Rows lie near named flat spaces through zero. A row that begins with a name and a colon came from that space; any other row is followed by the name of its block's space that it lies nearest.
q730-q230: [-49  10  31 -30   1  37 -26 -34 -58  17   5   9   3  -1 -39   5  -5  10
  38 -15   7 -51  27   8  -9 -10 -26]
q730-q230: [  8  10  13  -2  19 -14 -49  -7 -14   6  12  -8  10  19 -29  -2   1 -34
  23  -3  11  10  31   6  17  -7   6]
q730-q230: [ 18 -23  34 -15   7 -10  -4  32   7   9 -17 -42  22  11  -3   5  18 -19
  20   6 -11  42  49  -7 -22  -2  20]
q11-q483: [ 30 -13   0 -11 -20 -16  -1  15  12 -14   7 -25   7  22  -7   4  -3   5
   6  -9   1  19  -5  -5  10  13  22]
q11-q483: [  5  -7   6 -18   7  -4 -12  20  -5  -7   0 -18   3  12  -1 -12   7 -18
  23 -22  -8  28   7  -1  -6  12  11]
q11-q483: [-21   6   8   9  30   6  -5  -8 -10  18   0  20  -7 -22   7   0   6 -20
  -1   9  -3  -7  14  -3 -17 -18 -20]
q730-q230: [ 16   4 -19  11   6 -21  -8   5  19 -10   5   7  -4   4   8  -9  -1 -11
 -19   0   0  21 -19   1  11   9   9]
q11-q483: [-13 -16  35 -22  17  14   9  14 -21  18  18  -8  -8 -19   2  19   5 -20
  31 -12  -6 -15  22 -27 -42 -24 -21]
q730-q230: [-31  20   7 -11  16  32   4  18 -21   3  10   1 -12 -17  12  -4  -4 -25
  30 -27  -6 -28   3  -7 -19 -14 -25]
q795-q314: [ 36  -1 -34  30   1 -26  -2  -4  19 -14  -3  -4  -3  21   7 -18   4  -2
   3   5   7  39 -12  14  48  15  27]
q795-q314: [  1  -3  -5   0  -9   2  12   6   8  -5 -13  -5   3   1   8  -5   3  12
  -8   2  -5   8  -5   5   0   9   7]
q11-q483: [  3  19 -13  13   0 -23 -10   9  45  -5  -9  24  10 -15  14   5  -7  -7
 -85  28  -5   2 -23   0 -19   3  -2]
q730-q230: [ -2  20 -11  -3  18  -7 -21  16   5  -9  20  10 -10  -4   7  -9  -7 -37
  -5 -20  -1   1 -19  -5  -4   0  -8]
q777-q859: [ -9  39 -10  38  27  -8 -52 -30  -2  12 -20  17  19  10 -21 -16   3 -23
 -14  32  15   3  37  35  42  -8   2]
q526-q200: [ 11  -9 -19  19  31 -21   5   8  17   0  -3  14 -13 -10  27 -18  14 -23
  -9   3  -9  43 -13  -2  -2   5   5]
q526-q200: [-30   0  33 -27   8  15 -13  11 -11  12 -19  -6  16  -9  -8   2   8  -8
  -5   0 -13  -2  30   0 -41  -1 -10]
q730-q230: [ -3  19 -15  14   8   3 -10 -10  -6  -2  14  13  -9  -1  -1  -4  -8 -12
   7  -5   9 -16  -9   4  21  -7  -8]
q730-q230: [-32 -10  28 -54  -5   7 -19   3 -15  -1   2   8   6  -6 -17   3  -2   6
 -19 -21 -14  -9  -9  -9 -54  15 -12]
q777-q859: [  3  20 -21  -6  -6  -4 -29 -12 -12 -18  26   9  -8  19 -18 -11 -16  -8
  12 -27  13 -13 -28   8  31  11   1]
q795-q314: [-36  14 -19  -2  10  25 -23 -37 -44  -5 -23  14  -3  19 -19 -44   7  14
  42 -24   2   7   3  41  39  28   3]
q526-q200: [-22  -8  35  -5  12   8 -10 -19 -16  28 -13   6  13 -14 -17  16   9   4
  -6  27   0 -15  42  -1 -26 -20 -15]
q526-q200: [ 21   0 -31  16 -22  -3  31  14  24 -21  -9  -9  -5   9  23 -11  -3  19
  -7  -4  -2  15 -30   6  25  18  18]
q795-q314: [ -1  20 -15  16  14  -1  -1  18  17  -5  -4   5  -3  -8  20 -10  -1 -24
 -13   0  -4   7  -7   3   2  -2  -3]
q777-q859: [-10  17  17 -33 -20  19  -2  35   1 -11  14 -19   6  -2  -2  14 -16 -11
   0 -25  -5 -32  -6 -15 -28  -4 -10]
q11-q483: [-26  17  -5  12  50  -3 -31  -5  -7  11 -13  25  -3 -14   8 -27  14 -41
  -5   2  -8  24  14  14  -8  -1 -11]
q526-q200: [-11  19  -5  12 -20  21  12  -4   2  -1 -21  -4  11   1   0   1  -6  23
  -8  13   4 -25   8  16  15  -1  -1]
q11-q483: [  3  -5   6  14  13  -4  10  -1   7  13   3   7  -4 -16  10  12   4  -7
 -10  18   0  -3   9 -10 -12 -18  -9]
q11-q483: [ -3  -3  -5  18   9  10  14 -12 -12   9  -7   2  -7  -4   6  -6   7   5
  24   6   3   1  12   6  15  -7  -2]
q526-q200: [ 41 -33 -10  26   6 -27  23  -5  13   4   3 -10  -8   7  12   1  14   5
  16  16   4  41   4  -7  22  -2  20]
q795-q314: [  6  15   2   8  22 -11 -40 -11 -12   6  21   4   0   9 -20  -1  -4 -34
  19  -3  13  -2  16   2  20 -13  -3]
q526-q200: [-22  -4  22  -8  59 -13 -38  -2 -15  23   6  22  -4 -19  -1  -9  17 -54
   2  -1 -10  25  26  -8 -38 -13 -18]
q777-q859: [ 10  -3  15  -5 -18  14  24  21   1   2   9 -25   1  -2   4  21  -6   4
  20  -3   2 -22  12 -16  -7 -17  -3]
q11-q483: [ -2   5  -3 -28 -26   7 -18  -4 -17 -19   6 -12   5  27 -25  -9 -11  16
  20 -30   4  -7 -14  11  18  24  11]
q730-q230: [  3  16  -8  17   0  10  16   9   5   1  15   1 -10 -11  14  10  -9 -11
   6   0   7 -27  -6  -9   7 -20 -12]
q777-q859: [-19 -18   8 -31   0  14  11  -9 -29   0  25  12 -22 -10  -2   2  -3   9
  26 -32  -4 -18 -25 -17 -24   3 -17]
q526-q200: [-10  -5   2  -5   3   5  15  23  15  -2 -30  -8   7  -8  21 -12  12   1
 -16   2 -19  26   5   5 -24  13   6]
q777-q859: [-18  -6  -8  -2  23 -10 -22 -28 -12   4 -10  29  -4  -2  -7 -21  10   0
 -11   1  -4  22  -7  14  -2  16  -2]
q777-q859: [  7   7 -11  10  -6   7  18   1   0  -3  24   5 -17  -8  10  11 -12  -1
  10  -7   8 -27 -20 -12  10 -14 -11]
q526-q200: [ 14 -25  -1   3  25 -24   4   5   9   5   4   7 -10  -8  15  -6  14 -17
  -3   2  -9  41  -5 -11 -16   3   5]
q795-q314: [-29  39  15  -6   1  24 -18  14  -1   5  -5   0  14 -11  -6   9 -12 -18
 -16   3   0 -41  19   4 -17 -17 -20]
q795-q314: [ -1  -5   8  -5   2   1  19  23  17   2   1  -1  -3 -19  20  11   0  -7
 -21   4 -10  -2  -6 -17 -33  -8  -8]
q795-q314: [-22  25   4   0  41   4 -34   6 -14   8  11  14  -6 -11   1 -13   2 -52
  12 -14  -2  -1  12   0 -10 -13 -18]
q795-q314: [-12   7   1   0  35  -2 -39 -28 -37  10  27  19 -14   4 -21 -10   1 -32
  41 -17  11  -4   9   3  16 -10 -13]
q777-q859: [ -3 -15  30 -20 -10  10  17  25   5   7 -17 -26  15  -5   4  13   8   6
   1   5 -12   4  26 -10 -34  -4   3]
q777-q859: [  6  -3 -30  10   4  -7   3 -28 -14  -9  31  27 -29   2   1  -9  -8   6
  16 -19  11  -9 -43  -3  28   5  -6]
[ 13 -11  -4   9   7  -2  -2 -10 -16   2   1 -12  -4  16  -7 -10   8  -2
  44  -6   6  19  16   7  29   2  12]  q11-q483
[-30  44 -11   1  23   6 -67 -37 -33   0  16  31  -1  11 -36 -19 -13 -27
  10 -15  17 -27   0  25  32   1 -16]  q777-q859
[ -2  -5  -9  -2  -2   0  -2  -2  -2  -8 -25  -7   7  14   0 -23  10  11
   7  -5  -7  30   2  19  13  24  17]  q795-q314
[  7 -13  -5  29  21 -11  14  -8  11  14 -18   8  -2 -11  17  -5  17  -1
  -9  28  -4  27  16   4   2  -7   3]  q526-q200
[ 15  -6  -9   9 -11   3  34  11  10  -4  17  -3 -15  -9  19  14  -7   7
   5  -3   3 -15 -20 -17   1 -11  -5]  q777-q859
[ 20 -38   4   3   6 -22  23  -1  14   7  -3   1  -5  -7  13   6  14  10
 -11  15  -8  33  -3 -14 -17   2   9]  q526-q200
[-14  61 -35  16   1  24 -24  14  -4 -23   0  -1  -2  14   4 -29 -17 -27
  18 -28   8 -21 -13  27  46   8  -2]  q526-q200
[ -4  15  11   4   4  12 -19  -3 -17   6  -2 -16  10  12 -18   0  -1 -12
  32   0   9 -11  34  10  20 -11   1]  q526-q200
[-16   7   6  20  21  11  -6 -28 -22  21   2  16  -5 -11  -8   3   3  -6
  18  15  10 -20  24   5  11 -23 -17]  q777-q859
[ -4   8   0  21  38  -9 -26 -19 -13  17  11  18  -7  -7  -6  -4   6 -32
  13  10   8   4  20   2  11 -19 -11]  q526-q200
[ -4  -1   0  -1  18  -3  -5   7  -1   2   2   5  -6  -6   8  -7   5 -18
   3  -6  -5  13   0  -3 -10   0  -3]  q795-q314
[-19  -4  26 -28  -6  18   6   7 -16   7  17  -1  -4 -14  -5  20  -7   1
   8 -13  -3 -35   1 -20 -36 -14 -21]  q11-q483
[-16   3   9  -7 -23  12   7 -21  -4   5   2  14   4  -9 -13  20 -12  32
 -27  14   6 -43  -8  -3 -11  -7 -14]  q526-q200
[  8  -6  21   4  -4   9  13  12  -2  12  -2 -24   8  -1  -1  18   3  -2
  22  11   3  -9  33  -9  -4 -21   0]  q730-q230
[ 32  -6 -16  21   1 -23   2  -5  13  -4  18   1  -8   7   3   4  -2  -6
   1   7  10  12 -12  -6  25  -4  10]  q795-q314
[ -4   0 -32  13 -20  -3  20 -30   9 -11  -2  33 -13  -6   8  -5  -9  42
 -39   9   4 -15 -49   9  16  16  -3]  q730-q230
[ 27 -17 -11  35   1  -6  37   5  16   6 -14 -13  -4  -2  23   1  12  10
  12  22   0  25  13   0  20  -8  14]  q11-q483
[  1 -19   0   0  32 -10  14   3  -4  10  33  22 -30 -27  23   6   4 -27
   9 -12  -5   4 -21 -30 -29 -17 -20]  q795-q314
[ -4  20   0   4 -36  17   3 -11   1  -4  -9  -8  16  10 -18  14 -15  32
 -12  13  12 -41   5  12  21  -3   1]  q795-q314
[ 34   7 -12  21   0 -25 -14  10  25  -7   3 -12   9  15  -1   1  -2 -16
 -10  13   8  22   5   3  26  -1  19]  q795-q314
[-10 -12  22 -17  -2   1 -23 -23 -24  10 -10  -6  15  14 -32   0   7  13
  15   4   3   4  28  11   0   6   5]  q730-q230
[ -8   8  16 -22 -27  18  -6   2 -13  -4   3 -18  12  12 -22  12 -11  15
  13 -10   5 -31   9   1   0   0  -1]  q526-q200
[  3  -6   5  -5 -24   9  19   8   5  -4 -16 -18  10   6   0   5   0  25
  -1   5  -3  -3   5   3   0   6   9]  q526-q200

Each name stands for a flat space through zero: a line, a plane or more. A row that begins with a name and a colon came from that space; any other row is followed by the name of the space it lies nearest, among the names in its block.
q709q82: [  3  -7   1  10  -2   6 -13 -20   6  -3   7  -5   1  -1   7  -3  10  -7
  12  16  13   9   5   6   3   1   5]
q651q458: [ 15  15 -16 -12  -2  13 -16  12 -10  -5   8  -5  17  33   4  -5 -16  -8
 -17   6 -15  14  -9  24  12 -12  11]
q829q462: [ -5   6  -8 -13  14  13  -4   6  -7 -26  32  26  -8   4   0 -12  33   4
  22  15   9  25   2 -13   0  26  18]
q651q458: [ 30  11  -2 -37   4  32 -10   6   6  -9   5   8  -5   6 -16   1 -11  14
  -6 -24 -11  39   8  -3  -6  -9  -6]
q678q989: [-31   7  29   7  -1 -36  14 -18   0   2 -12  10   0  -1   5 -10 -26 -30
 -26  -6  -3 -21   5   3  19   9 -26]
q678q989: [ -2   3  23   6   8  -5   6 -13   7   3  -1  16   4   4   3 -12   4   5
   3   7   2  17   8 -10  16   6 -12]
q678q989: [ 11   2 -12 -28  -1   5  -4  11   9 -11  -8 -14 -19  11   1   5  -7  22
   4  -3   8   3  -2  11  -6  16 -15]
q529q479: [ -6   3   4  20  -9 -35  20  25   7  17 -21  18  10  23  15  17   2  34
   1  13   2  -2  -2 -23  15  -2  -5]
q529q479: [  2  14 -27 -11   5  -6  18  22 -11  -5 -15   2   0  11  -1  -4  -6  29
 -15  -5 -20 -22 -26  -1  -1  25   2]
q829q462: [ 28   3   6 -18   9  19  -7  13   9  13 -17 -43  -1  30   4 -17 -21  25
  -2  12  -4   2 -11  40  14  -2 -28]
q651q458: [ 17  15 -38   1 -20   0 -19 -17   4 -15  -8  28  31  38  16  14 -11  10
 -23   6 -15  35  -5  -2  11  -8  30]
q829q462: [ 13  -9 -27  30 -35 -16 -18 -11  16  12 -21   3  26  24  23  38  -3  13
  -2  16   9  15   5  -5   1 -33  24]
q529q479: [-46 -15  24  -9  21 -10  21 -33   2 -20 -17  15  -2 -28 -10 -31   9 -14
  -1 -16  -6  -7   6  -9 -11  32 -11]
q529q479: [-11 -15   9 -19   6   0   8 -13  11  -8 -17 -22 -27 -27  -9  -5  -4   4
   7 -17  11 -19   4   7 -20  20 -26]
q829q462: [  9   7 -10  -5   1  13 -11 -18  -3 -11  10   0   0   1   0  -8  -3 -10
  -6   2  -3   6  -4  10   3   8   6]
q651q458: [  6  -5  11  27  -4  -7  11 -31   6  14   5  -8 -31 -53  -6   7   8  -3
  12  -4  19 -37   2 -18  -6  17 -17]
q678q989: [21 26  7  9 -3 -4 -4  2 -5  7 25 14 -6 11  6  2 -8 -5 -7 12  3  5 -1 -5
 28  3 -8]
q829q462: [ -2  -2 -26  12  -1  17 -19  25 -28  -1  32 -17  19   9   1  -1  13 -35
   3  17  -8 -14 -14  24  -6 -23  42]
q709q82: [ 15   4  17 -13  24  34   8  25 -14   8  28  -7 -16 -28 -27 -16  14   0
  15 -15  -8  -1  -1  -7 -10  -3  -5]
q651q458: [-18   6  37   9  20 -14  28  19 -20  25   2 -31 -18 -25 -13 -26 -18 -25
 -12  -7 -10 -64 -14  17  11   9 -36]
q529q479: [-12  -4  17 -25  13   4   4  44  -6   4  -7 -17  10  26  -5 -12 -10  -2
  -2  -5 -11   7   1  21   0 -18 -10]
q709q82: [  2  11 -23   5 -21 -19  -7   3  -2  -5   1  12   3  15  12  24 -12  -5
 -14   2   2  -4  -3  -4   5  -5  11]
q678q989: [-13   4   0   0 -10 -11   3   2  -6  -6  12  26  -5 -19  -8  19  -1 -22
  -8 -22  -1  -2  11 -24 -10  -9   9]
q678q989: [-26   3 -20  10  -9  -8   4  -9 -25 -11  13  22  10 -32 -14  11  -2 -46
 -24 -28 -21 -27  -5 -16 -21 -10  34]
q678q989: [  6  15   3 -15  30  21   9 -43   5 -25  -4  28   6   6  -1 -49  13  28
  -3   9 -17  32 -10  -5  18  53  -5]
q678q989: [ 19  -9  18  11   0   4  -5  17  13  23  -3 -21  -1  15   9   4   7  23
  23  22  18  12   7   7  11 -17 -14]
q529q479: [-31  19  11  -5  25   4   9   1 -36 -20  43  25   0 -17 -14 -35   9 -52
 -14  -6 -20 -18  -9   0   8  23  14]
q651q458: [-30  -5  30  -3  18 -15  24  14  -5   8 -18  -2   7   1  -5 -23  -5  -4
  -7  -6 -13 -15  -2   4   6   5 -19]
q709q82: [-48 -20   3  -2   4 -25  14 -18   8 -14 -48  16  38  21  10 -17  -3   3
 -16  -3 -19  10   1   3  -4   4   9]
q829q462: [ 32  18 -12  -8   2  27 -25 -24  -2 -10  22 -14  -6  12   5 -15 -10 -11
  -6  16   1  10  -8  29  17  11  -2]
q529q479: [ 23  15  -3 -22   7  13  17  15  -6   3  12 -14 -49 -41 -24   6  -9  15
   0 -29   1 -36 -10 -12 -15  26 -28]
q709q82: [-10  -2  15  -5  15   2  21  17  -9  12 -15  -7   6  -9 -14 -16  -7   4
 -10 -17 -22 -17  -8   1  -4  -3 -10]
q678q989: [ 23  28 -26  -8  -3   6  -1  10 -20  -1  21 -20 -28 -11  -6   3 -21 -10
 -20  -5  -7 -46 -26  17   5  22  -8]
q829q462: [ 22  10 -21 -27   8  27 -20 -18   7 -33  24   7 -20   9   5 -12  18  17
  18  17  16  31  -1   6   3  38   4]
q709q82: [-13 -13   0   2  29  39  -2 -31 -15 -20  23  13  14 -33 -19 -39  38 -21
  15  -3 -16  14  -2  -5 -18  13  34]
q651q458: [-16 -13  18  -4  13   1   8   4   0   0   0 -15 -13 -16  -6 -13   9  -5
  15   0   8 -14   3   5  -8  10 -13]
q651q458: [-21 -19  20  -2   8  -5   4  35   3   5   0   4  11  15   2   0  23   6
  25  10   9  22  15  -7  -5 -19   6]
q829q462: [ -9 -15  -3  -8  10   3   6  43   0   6 -18 -13  22  33   5  -7  13  28
  14  14  -7  13  -6  11  -5 -13  11]
q529q479: [ -6  15  17  11   2 -22  19  34 -11  15  15  18  -7   2   0   7   3   1
   1   3   1 -12   0 -22  15  -1  -9]
q709q82: [  5  15 -36   6 -26 -12 -16  17 -14  -7  19  15   8  16   9  33  -9 -19
 -17   0  -2  -4  -5  -4   0 -18  30]
q829q462: [ 10  17  19  -5   0   2   4 -45  -1   1   8  -8 -35 -46 -17  -8 -33 -33
 -26 -30  -1 -33   1   3   4  19 -38]
q829q462: [  0 -10 -11  -6  -4  -3  -1  -1  15  -8 -23   8  12  20   9   5   8  31
   7   6   2  25   3  -6  -5   3   7]
q651q458: [  1   5  -3   1  -2  -2  -1 -15   4  -3 -12  15  17  13   4  -5  -6   7
 -12  -1 -11  17   0  -3   8   0   4]
q678q989: [ -7   1  -9 -14  -7  -9 -13  -2   8 -15 -14   2  15  42  17  -2 -12   3
  -9  14   1  22   1  20  11   1   1]
q529q479: [  1 -11 -15  -9 -10  -3 -14  21   7   1 -18 -32   9  35  14   9 -11   8
   2  15   6  -1  -5  32  -2 -14   0]
q529q479: [  8  13  13 -10  11  11   5  31 -14   8  21   3  -3   1 -13  -5  -4  -8
  -4 -10 -11   2  -1  -2   5 -12  -4]
q709q82: [-17  -6   9  17   0 -14   3 -18   3   1 -10  11  17   4   9  -7   4  -7
  -3   9  -1   3   3  -3   8   0   5]
q651q458: [ 48   9 -20  11 -12  30 -25 -66  13  -5  16  -4 -22 -32  -1   7  -1   2
   3   1  14   7   1  -2  -1  15   0]
q709q82: [ -1  -2 -40  -4  -5  13 -19 -70   9 -46   4  22  -4 -14   9  -8  20   1
   5  10  10  17  -3  -4 -12  47  27]
q709q82: [  1 -11  15 -17   8   9  -4  -7  18 -10  -3  -1 -11   3   1  -7  12  17
  22   5  17  28  15  -1  -3  11 -15]
[-10  10 -23 -11 -23  -8 -21   3  -2 -30  21  63  23  25   6  32   7 -20
 -10 -10  -2  57  22 -31  -4 -23  43]  q678q989
[ -2  -6 -11  14 -16 -13  -3  -3   6   1  -3  12   4   0   8  22   7   5
   5   3   9   5   6 -16  -5  -9  13]  q829q462
[-31 -15  -9   9   5  -6   1 -22  -7  -8 -26 -10  33  10   6 -23  -4 -19
 -16   5 -20 -13 -12  25  -3   0  18]  q678q989
[ -3  14 -26   0  10   9   5  -7 -17 -15  -3  25  31  17   0 -21   4   6
 -21   1 -35   9 -20  -1   6  13  30]  q529q479
[-17   7   2 -15  20   5  13  23 -16  -7  -7  15  28  23  -7 -26  -1   3
 -16  -7 -34  12 -11   4   5   1  12]  q529q479
[-17  -7 -12 -15  13   9   1   7  -4 -23   2  19  14  12  -1 -14  24  11
  11   5  -7  24  -1  -6  -9  14  24]  q829q462
[ -8  14  23 -11  22   9   9 -28  -4  -7 -11  18  23  11  -7 -42 -18 -10
 -29 -10 -32  19  -3   9  21  12 -12]  q829q462
[ 22 -18  -7 -30  -8  12 -10  35  24   1 -11 -25 -24  12   0  27   8  43
  32  -1  28  23  13   1 -21 -10 -14]  q678q989
[-41   1  27  27  -4 -32  16 -22 -12   5   3  32  14 -27  -6  -1  -8 -51
 -23 -19 -12 -19  11 -23   4 -12   5]  q678q989
[ 23   1 -24 -32  -4  28 -19 -18  11 -25   3   6 -10   0  -6   7   1  14
   2 -14   3  34   6  -1 -16   8   8]  q651q458
[-26 -15  25  -3  16  -6  14  35 -10   9   9 -28 -18 -16  -7 -11  12 -14
  21   4  12 -33   0  11  -9   2 -15]  q651q458
[ -8  18   2 -18  -8 -16   6  -1  -2 -17  14  33 -22 -15  -8  17 -12 -15
 -15 -27   3   0  11 -26  -3  12 -10]  q678q989
[ 15  20   9   3  -2  -4  13  21 -12  21   8  -2 -13 -13 -12   9 -21  -5
 -18 -19 -12 -26  -7  -8   7  -9 -17]  q651q458
[ 13  -7   6   2   5  22 -20   1   1   2  19 -16   4  11   4  -9  13  -8
  19  21  11  20   6  18   5 -13   7]  q651q458
[  8   0  10  10  -4   0  -3   5   4  12   2   9   9   8   2   7   2   3
   4   3   2  18   9  -9   7 -19   2]  q529q479
[-24  -9 -23   6  -7  -2  -3 -15 -11 -16  -1  18  21 -12  -4   4   9 -24
 -10 -12 -14  -2  -2  -8 -20  -7  37]  q829q462
[-18 -20 -15 -14 -11 -15  11 -33  28 -21 -53  25   8  -4   2  13   0  38
  -5 -24  -2  23  10 -26 -25  15   1]  q829q462
[-28  -2  -3 -14  14  -8  14  15  -9 -11 -20   5  21  22   1 -22  -2   6
 -12  -1 -22  -2 -12  10   1  12   5]  q529q479
[ -1   7  37 -16  32   7  17  34  -1  11  -6  -1  12  35  -1 -38   2  26
   6  14 -14  23  -3  10  27   7 -25]  q829q462
[ 64  26 -44 -12 -26  18 -30 -16  10 -11  34 -20 -58 -12   7  37 -10  17
   9   9  36 -12  -7   5   0  28 -13]  q709q82
[ -2 -18  13  -8  -2   2   4  25  15   2   2  20  -7  -8  -7  23  27  24
  32 -10  18  36  26 -36 -20 -18   4]  q651q458
[ -5  -3   2 -12   2  -5   6   0   4  -2 -13 -16 -12  -3  -1  -4 -10   4
  -3  -5   2 -16  -4  11  -4  12 -17]  q678q989
[ -5  -5  15  37  -8 -21   5  49 -11  40   1  -9  28  25  11  15   2  -6
   4  20  -3 -11  -1   0  15 -49  11]  q829q462
[-23 -16 -10  -6   6   1   8  28 -12  -6  -1  -6   5  -7  -8   1  16  -4
  10  -7  -6 -13  -5  -1 -24  -5  19]  q829q462
[  4  -7   6   1   5  16 -12  -6   2  -4  17  -2  -1  -4  -1  -6  17  -7
  18  10  10  17   8   2  -2  -4   8]  q709q82
